In the rows, zero is written as 128.
Each row is followed by its class.
[147  55 142  88 178  88 145 130 146 132 144 129 104 163 126 132 165 137
 108 113 181 104  87 114 148 139 143 174 130 164  51 168 142 194 101 127
 145  69] : K497
[ 85 120 112 154 156 125 151 138 154 128 128 157 206 116 148 146 130 167
 206 103 114 123 252  83 127  96 123 169 126 106 240  91  76 132 136 139
 126 152] : K47
[134 117 156 161 128 110 141 109 113 167 105  92 133  82 113 144 147 136
 150  97 141  98 180 136 162 110 121 163 107 137 146 126 137 135 107 174
 105 155] : K635
[126 125 125 129  85 148 119 108 103 156 142  70  82  90  87 126 133 149
 178 173 170 159  95 127 159 143 161 157 158  87  96 162 143 102 111  94
 118 170] : K97
[106 190 142 125 113 109 128 122 144 154 100 123 165  67 194 128 111 195
 177 148 113  96 146 132 120  91 145 126 166 132 126  73  86  91 159 136
 146 169] : K47
[112 173 143 143 108 139 124 165 136  99 161  36 125 141 180 125 125 108
 155 138 108 167 143 109 143 140 157 175 139 119 133  88 122 155 131 185
  85 153] : K497
[111 117 137 131 124  99 139 150 159 203 101 151 168 117 143 111 137 186
 133 155 154 133   7  54 119 130 125 125 182 128 155 112  96 153 155 127
 175 120] : K47
[125 105 134 166 154 133 133 106 114 140 147 104 138 123 145 135 148 147
 126 113 163 139 161 129 166  80 127 137 136 151  87 170 106 141  95 137
 115  92] : K497
[134 169  90 134 148 199 102 104 136  75 134  80 134 166 126  98 132 145
  91 117  81 155  82 138 142 123 178  90 134 105 119 136  56  86 125 129
 126 127] : K97
[136 127 118 132 165  84 125 112 138  91 141 118 121 113 101 138 168 125
 127  70 154 115 180 153 142  82 193 122 130 120 159 160 139 140 106 157
 120 130] : K951
[116 108  95 184 145 119 137 153 133 116 121 140 154  88 112 157 120 135
  95 137 108 161 182 118  81 120 129 163 116 142 151 131 160 124 113  88
 147 119] : K631
[135 149 114 144 122 126 154 121 144 116 136 120 106 140 120 134 154 164
 151 160 120 138 155 144  99 116 184 145 174  81 154 136 103 144 141 143
 115 137] : K867
[153  93 114 133 116  82 161 156 163  96 136 154 113 132 104 121 152 152
 171 125 152 118 142 130 114 166 179  90 205 110 145 162 109 140 167 151
 113 101] : K635
[117 125 116 117 176 124 101 126 133 133 126 169 196 116 159 112 166  97
 131 157  99 117 117 123  78  93 115 118 155 122 149 139 145 108 138 162
 162  99] : K867
[116 153 107 153 132  78 113 125 120 147 141  90 117 127 108 136 167 117
 146 136 159 169 103 160 137 104 196 137 133 116  98 189 136 147 126 142
 137 153] : K867
[173 162  71 113 133 154 131  96 173  91 152 140  95 138 125 133 155 160
 109 137  82 144  80 140  95 149 186  88 157 121 131 106 122 129 148 127
 120  85] : K47
[115 198 174 197 125 142 137 134 117  95 125 154 154 118 171 125 145 168
 182 181 159 137  97 154  89 113 120 120 126  93 172 116 121 119 134 158
 153 153] : K951
[112 121 110 149 116  93 156 152 112 166 121  86 133 121  97 139 137 138
 162 151 168 113 144 113 134 126 127 136 138 116 111 151  98 115 104 112
 126 172] : K867
[137 145 129 104 119  83 160 110 128 165 124  73 102 113 130 134 148 154
  99 116 107 121 184 126 146 136 156 131 116 150 144 123 128 142  90 142
 106 140] : K951
[130 133  91 103 133 103 136  98 148 160 108 153 104 110  91 155 139 126
 113  81 165  87 137 138 153  65 160 110 127 120 131 138 110 148 123 117
 129 147] : K867
[138 136 123 169 124  68 151 109 132 188 128 129 128 130  78 110 150 145
 148 130 144 116 140 102 150 119 174 152 119  88 133 156  85 128  63 143
  88 149] : K465
[173 120 152 173 185 109 150 123 134 141 135 111  97  94  94 126 181 152
  91 117 165 123  78  92 137 109 169 114 134 104 118 173 142 136  87 197
 108  95] : K97
[114 158 102 131  83 138 127 108 161 196 165 118 107  88 123 132 122 150
 141 151  80 154 114 166 135 161 161 127 119 126 157  84 106 138 109 168
 140  76] : K635
[138 128 131 104  79 100 142 153 145 111 113 140  93 113 122 122 123 133
 153 124 126 111 128 127 124 140 153  92 151 119 161 105 113 143 121 119
 130 155] : K951
[128 157 113 126 143 151 134  81 146 137 157  69 125 149 143 107 150 147
  82 115 109 125 123 114 155 143 158 128 145  99 115 119  46 151  99 194
  90 114] : K97
[127 161 134 113 134 126  95 176 130 125 133 111 106 143 119 108 119 112
 158 115 154 137 103  90 137 150 117 120 122  89  91 140 112 105 191  78
  99 141] : K495
[149 134 104 111  91 130 156 118 159 134  99 177  92 172  98 120 112 156
  93 141 115 124  93 119 102 163 119 149 155 140 138  90 119 163 147  79
 124 116] : K465
[159 115 192 149 165 103  96 118  91  85 105 100 114  56 140 138 116  92
 127  74 157 118 193 172 148  93 142 131 123 147  91 165 186 121 154 156
  94 121] : K635
[134 135 168 137 154 139 162 110 113 106  97 107 158 143 132 121 117 175
  74 139 170  94 152 126 106 157 158 163 149 110 115 139 109 125 112 184
 150 150] : K465
[129  94 109 116 106 130 171  90 120 148 122 129 119 141  59 132 139 125
 118 148 169 102 121 115 128 113 122 174 181 119 127 145 154 120  86  99
 125 114] : K47
[126 130 100 112 120 133 129 101 130 189 120 145 144 132 116 123 155 142
 150 124 133 119 185 141 146 140 138  97 159 121 152 140 110 134 118 186
 134 121] : K495
[121 118  98 125 109 106 122 115 162 157 136 166 133 123 112 152 143 158
 165 117 127 102 134 164 131 100 152 101 137 116 182 111  95 151 151 134
 157 137] : K495
[167 129 136 202 169  88  84 146 134  92 129 134 158  83 146 106 141 171
 175 121 163 152  19 122 134 102 194 109 162 133 131 140 158 125 130 140
 137 147] : K497
[ 77 122 160  91 168  93 133 146 120 174 132 164 157 119 132  75 133 168
 197 109 136 109 150 111 168  86 148 113 111  93 163 148  51 108  63 119
 207 121] : K495
[157 104 177 174 129  84 133 117 114 143 137 141 133  49 172 140 113 189
 116 135 131 149 151 161 109 140 138 110 157 152 155 136 177 157 144 158
 134 120] : K631
[130 128 137 102 137  40 136 130 133 139 163 111  96 122 112 134 135 113
 137 109 141 126 165 166 140 122 145 123 105 141 143 152 142 147 116 105
 110  98] : K951
[135 130  98 128 142 105 150 139 155  86 103 157 113 153 105 127 117 138
  92  67 151 120 208 136 117 130 113 158 127 142 127 127 118 164 144  91
 112 125] : K497
[114 111  63 137 138 117 109 120 146 142 145 123 118 110  97 144 103 128
 102 119 121 158 162 145 116 142 152 149 115 121  99 140  96 145 107  55
 131  98] : K631
[150 114 153 111 179 124 120  98 130 122  95  95 139 155 173 145 145 122
 110 104 139  86 120  97 143  84 117 136 131 144 116 113  82 183 149 141
  94 143] : K465
[125 111  91 122  80  82 138 158 135 161 131  92 106 104 104 164 121  88
  86 167 120 142 121 117 124 122 178  82 149 147  99 151 141 116 118 111
 134 120] : K495
[117 140 102 134  88  92 159 158 149 136 114 166 125 134 110 114 148 136
 159 157 120 155 121 122 102 144 149 122 176 140 134 132 132 133 122 132
 155 120] : K47
[142 142 116 125  76 158 134 149 133 113 118 150  66  99  85 140 110 106
 119 121 130 157 136 131 110 141 105 153  87 114 152 109 193 137 120  80
 130 149] : K497
[129  98 116 155  96  57 118 156 130 127 127 111 112  92  88 134 180  99
 153 116 154 135  90 153 128 112 149 120 156 153  91 183 167 131 151 128
 147 141] : K635
[120 154  92 201 138 210 104  84 114 181 152  86 158 111 148 157 152 164
 172 153 118 191 167  96 168 131 151 168 119 145 122 108 119 128  98 183
  88 118] : K465
[119 159  93 150 156 144 142 105 114 178 111  44 156 107 115 102 121 166
  77  98 168  88 159 124 144 125  69 130 150 137  96 102  53 110  64 151
 126 135] : K497
[107 142  99 154 122 139 131 138 144 130 103 122 137 144  86 144 117 106
  90 131 101 127 159 194 105  80 164 157 137 133 123 136 118 115 107 141
 156 100] : K631
[113 114  77 154 159 165  91  74 135 106 144 150 132 139 101 128 156 118
  80  86  98 123 126 184 112  75 123 125  73 105 100 143  39 156  89 101
 171 106] : K867
[107 130 132 177 135 109 132 160 108 158 121 119 180  98 182 115 162 128
 179 113 143 156 218  59 149 172 105 147 141 148 103 144 132 151 106 204
  94 173] : K631
[136 113 117 171 104 217 120  82 138 104 158 140 130  93 142 137 122 176
  90 135 106 121 140 140 119 119 130 159 131 121  93  96 109 114  96 140
 132  98] : K497
[134 102 165 140 117  72 141 141 114 114 102  91 158 152 154 126 135 124
 157 128 151 120 142 150 150 135 152 111 177 154 118 181 116 137 179 158
 107 147] : K635
[138 119 121 134 126  80 149 147 134 158  92  95 112 148  83 132 107 138
 124 131 146 122 134 155 134 120 171 157 173 134 123 148 131 140 122 109
 112 129] : K631
[124 130 110 129 130  69 132 108 137 187 151 121 137 131 102 121 158 139
 129 115 124 123  97 161 142 118 152 124 123 134 163 139 122 154 103 169
 146 129] : K867
[140 139 105  94 121 120 122 107 142 123 129 118  82  79 143 136 144 145
 157  96 181 134 192 146 137 139 161  95 140  83 119 147  96 181 121 148
 129 167] : K497
[135 126 119 114 104 138 149 125 133 139 131 137  99 120 116 148 129 113
 127 139 142 142 159 116 133 129 134 143  99 113 131 146 156 136 104 106
 114 132] : K497
[124 143 146 138 150  87 120 196 124 181 165  14 107 128 127 110 169 108
 135 148 120 179 108  98 137 141 166 122 140 104  70 200 118 114 132 167
  98 100] : K631
[182  97 180 160 244  76  49 112 114 144 129 150 177  56 182 147 163 101
 170 124 128 123 122 150 104 122 130 129  92 140 166 120 214 181 141 223
 126  96] : K495
[130 127 139 125 166  74 124 163 136 199 132  76 118  78 138 124 144 158
 163 190 148 140  51  85 130 121 142 131 159 130  97 139 125 115 126 110
 133  99] : K97
[128 168  96 158 105 125 149 118 149 148 118 147 127 104 115 148 143 164
 133 118 140 151 124 117 127 107 144 112 149 137 162 117 141 127 151 132
 128 139] : K47
[138 145 136 138 124  95 149 109 136 111 121 116 109 134 130 126 161 142
 151 112 145 105 129 157 132 101 138  98 144 104 139 156  80 145 153 127
 113 146] : K635
[134 125 146 127 144  65 141 126 127 158 102 139 128 145 125 105 171 166
 119 138 134 116 138 125 103 136 127 155 152 114 115 163 121 153 148 114
 142 140] : K495
[154 165 137 153 165 123 134 111 127 156 133 151 155  82 150  88 173 181
 145 109 124 126 174 113 104 145  74 130 132 112 181 117 155 121 116 182
 116 131] : K497
[117 137 130 188 127 136 118 130 137 144 115 108 180  76 145 122  81 161
 132 151 119 104 149 131 107 110 161 150 205 108 161  60  78 120 115 197
 121 129] : K867
[145 131 105 111 145 190 125 117 140 122 142 155 101 118 103 128  93 157
 144 140 112 157 150 103 135 144 178 145 135 117 145 101 138 103 107  95
 117  73] : K465
[118 142 118 122 156 152 120  75 142 107 100 148 145  89 183 115 113 209
 196 143 127 124 159 140 109 127 149 127 162  72 184  87  26 163 134  82
 155 153] : K635
[121 142 136 127 153 178  96  81  95 131 108 108 182 112 187 135 152 119
 105 133 132 151 155  86 130 124 130 101 117  93 146 158 118 134 142 157
 131 181] : K495
[165 129 133 128 123 129 115 113 142 148 124 149 102  31 112  93 170 223
 121 108 124 139 101  91  76 151 147  95 176  36 211 129 127 139 168 142
 159 190] : K867
[123 130  91 128 119 158 149 116 139 129 114 124 114 138 105 161 148 126
 116 105 133 128 155 134 132 102 122 146 133 141 154 120 147 157 124 124
 131 144] : K631
[104 182 108 131 142 147 102 113 127  88 162  50 146 111 169 138 131  98
 135 114 114 106 167 132 139  96 148 135 139 115 118  72  93 122 118 171
 107 159] : K495
[107 136 145 143 129 137 119 116  96 166 160 136 166  77 104  89 122 107
 159 123 139 143 156 110 119 161  58 148  99  87 184 118 147 103  74 151
 138 127] : K47
[151 128 108 145 142 162 142 138 133 140 106  75 132 125 121 143 118 139
 150 116 145  94 202 103 137 171 131 144 155 105 120 100  95 135 111 180
  65 155] : K631
[132 159 127 104 172 162 139  94 118 134 121 170 169 106 163 109  80 173
 196 153  83 137 143 141 140 130 126 154 146 190 217  26 183 102  68 131
 153  73] : K47
[138 138  84 137 124  54 126 155 160 165 116  87 115 116 113 123 148 102
  96 127  69 136 131 130 111 116 176 133 154 147 108 125 123 146 103 140
 105 119] : K631
